Below is a small trained network, with its code and all its weights. Each question gives an input and a class and asks what happens when units are switched off, that is, made to give their printed mean instead of their output.

import numpy as np


def w(rows, s, z=0):
    codes = np.array(rows[::2]) - 128.0
    scale = np.full(codes.shape[1], s)
    scale[-1] = z or s
    return codes * scale


def f(y):
    return np.maximum(y, 0)


def log_softmax(a):
    a = a - a.max(-1, keepdims=True)
    return a - np.log(np.exp(a).sum(-1, keepdims=True))


def net(x, mask):
    res = np.array(x, float).reshape(1, 6) / 4 @ E
    y = f(res @ A[0][:, :-1].T + A[0][:, -1])
    res = res + np.where(mask, y, B[0][:, -1]) @ B[0][:, :-1]
    return log_softmax(res[-1] @ U[:, :-1].T + U[:, -1])


A, B = {}, {}
E = w([
[122,158,40,69,121,170,96,118,73,140],'x0',
[175,68,174,64,186,161,76,116,155,50],'x1',
[79,58,123,143,106,207,154,195,161,145],'x2',
[108,99,203,49,58,126,251,69,176,134],'x3',
[185,114,128,124,160,163,125,19,129,145],'x4',
[152,76,120,66,89,151,126,209,125,221],'x5',
],0.011)
A[0] = w([
[151,141,175,153,254,108,47,105,183,60,216],'neuron 0',
[108,179,165,190,120,86,145,145,166,80,92],'neuron 1',
[136,70,157,161,101,98,205,77,192,60,252],'neuron 2',
[188,159,119,88,188,102,82,132,54,144,220],'neuron 3',
[202,164,111,157,133,184,70,85,128,104,93],'neuron 4',
[130,127,75,80,47,141,94,210,135,211,219],'neuron 5',
[206,73,157,85,171,234,122,154,97,108,202],'neuron 6',
[160,171,164,120,86,12,148,181,109,161,76],'neuron 7',
],0.0094,0.0041)
B[0] = w([
[55,134,57,145,166,46,59,169,158,33,250],'neuron 0',
[204,153,86,173,233,143,254,102,152,200,178],'neuron 1',
[138,115,158,176,192,66,152,171,138,136,221],'neuron 2',
[115,92,118,92,115,94,88,23,84,84,211],'neuron 3',
[80,142,163,117,134,127,73,122,98,9,190],'neuron 4',
[95,181,49,155,236,97,188,231,146,106,234],'neuron 5',
[67,163,122,157,187,174,108,144,19,189,224],'neuron 6',
[234,227,141,69,204,91,86,87,34,87,174],'neuron 7',
],0.0087,0.015)
U = w([
[173,142,162,74,118,137,218,86,89,163,55],'0',
[134,172,69,203,154,116,139,216,130,96,207],'1',
[146,100,194,156,2,217,116,104,167,175,27],'2',
[123,90,124,114,120,146,38,57,87,103,140],'3',
[163,164,75,147,150,146,196,85,87,182,76],'4',
[121,135,102,166,46,183,192,200,180,89,55],'5',
[145,121,173,145,33,177,131,145,166,193,3],'6',
[103,28,167,172,162,152,240,195,128,226,252],'7',
],0.0084,0.0031)

Each question gives the input, the list of numbers given to net, and the class t.
The units are the neurons (one row each of A and B). Each row of codes is followed by its name. A weight is (code - 128) times the scale printed after its matrix; where a second scale follows, it is the last column's (A, B and U).
mask holds one flag per neuron, in row order. A switched-off neuron (its flag False) gives its mean, the last column of its row in B, instead of its output. The means were averaged over made-up inputs and are rounded, as every weight is.
A unit's drop is (log p(t) with every unit on - log p(t) with that unit switched off) / (log p(t) with every unit on - log p(t) with every unit switched off).
The circuit of an input: a set's keep is (log p(t) with only the set's units on - log p(t) with every unit switched off) / (log p(t) with every unit on - log p(t) with every unit switched off). Starting from all 8 units, units are removed one at a time, each time the one whose removal leaves the highest keep (on an exact tie, the one counted first), for as long as the keep stays at least 0.8.
units of the circuit, in order: the units of the circuit, biggest drop first
most important unit: the unit with the biggest drop
k most important neurons: the k neurons with the biggest drops, biggest first
drop when u is switched off: that unit's drop, to one decimal
input [-1,-6,6,0,7,3], class 7: most important unit	neuron 0
input [-4,0,8,0,-8,2], class 7: 2 most important neurons	(neuron 0; neuron 4)
input [-4,-6,-1,3,0,-4], class 4: 4 most important neurons	(neuron 7; neuron 0; neuron 1; neuron 5)
input [-8,-7,-4,0,5,7], class 0: 3 most important neurons	(neuron 0; neuron 7; neuron 6)
input [3,2,5,7,0,-7], class 7: 2 most important neurons	(neuron 2; neuron 0)
input [-6,0,-6,2,0,4], class 0: units of the circuit, in order	(neuron 5; neuron 0)
input [6,2,0,-7,-7,-7], class 3: units of the circuit, in order	(neuron 5; neuron 3)
input [-1,-5,-6,3,-2,0], class 0: 4 most important neurons	(neuron 0; neuron 5; neuron 6; neuron 7)
input [4,-5,-5,-3,7,6], class 3: 3 most important neurons	(neuron 3; neuron 1; neuron 4)
input [3,-1,-5,5,-3,1], class 0: units of the circuit, in order	(neuron 0; neuron 6)
input [-2,-5,-3,5,4,-6], class 7: 2 most important neurons	(neuron 2; neuron 3)
input [6,5,4,2,6,4], class 4: 4 most important neurons	(neuron 0; neuron 6; neuron 2; neuron 5)
input [-3,-7,5,4,-5,-2], class 7: 3 most important neurons	(neuron 0; neuron 1; neuron 4)
input [8,5,2,3,5,7], class 4: units of the circuit, in order	(neuron 6)
input [-1,-5,-8,8,7,1], class 0: 3 most important neurons	(neuron 5; neuron 0; neuron 6)
input [0,-8,6,7,-7,8], class 1: 2 most important neurons	(neuron 5; neuron 7)
input [0,3,-6,5,-3,5], class 0: 2 most important neurons	(neuron 0; neuron 7)
input [-6,-5,-3,5,-3,-4], class 4: 3 most important neurons	(neuron 7; neuron 1; neuron 0)
input [6,-3,-7,8,-3,-6], class 0: drop when neuron 5 is switched off	0.3
input [-3,0,-6,7,-4,-4], class 4: units of the circuit, in order	(neuron 1)
input [-3,-2,5,2,6,2], class 7: drop when neuron 0 is switched off	0.1
input [4,2,-5,4,3,-7], class 3: drop when neuron 5 is switched off	1.5
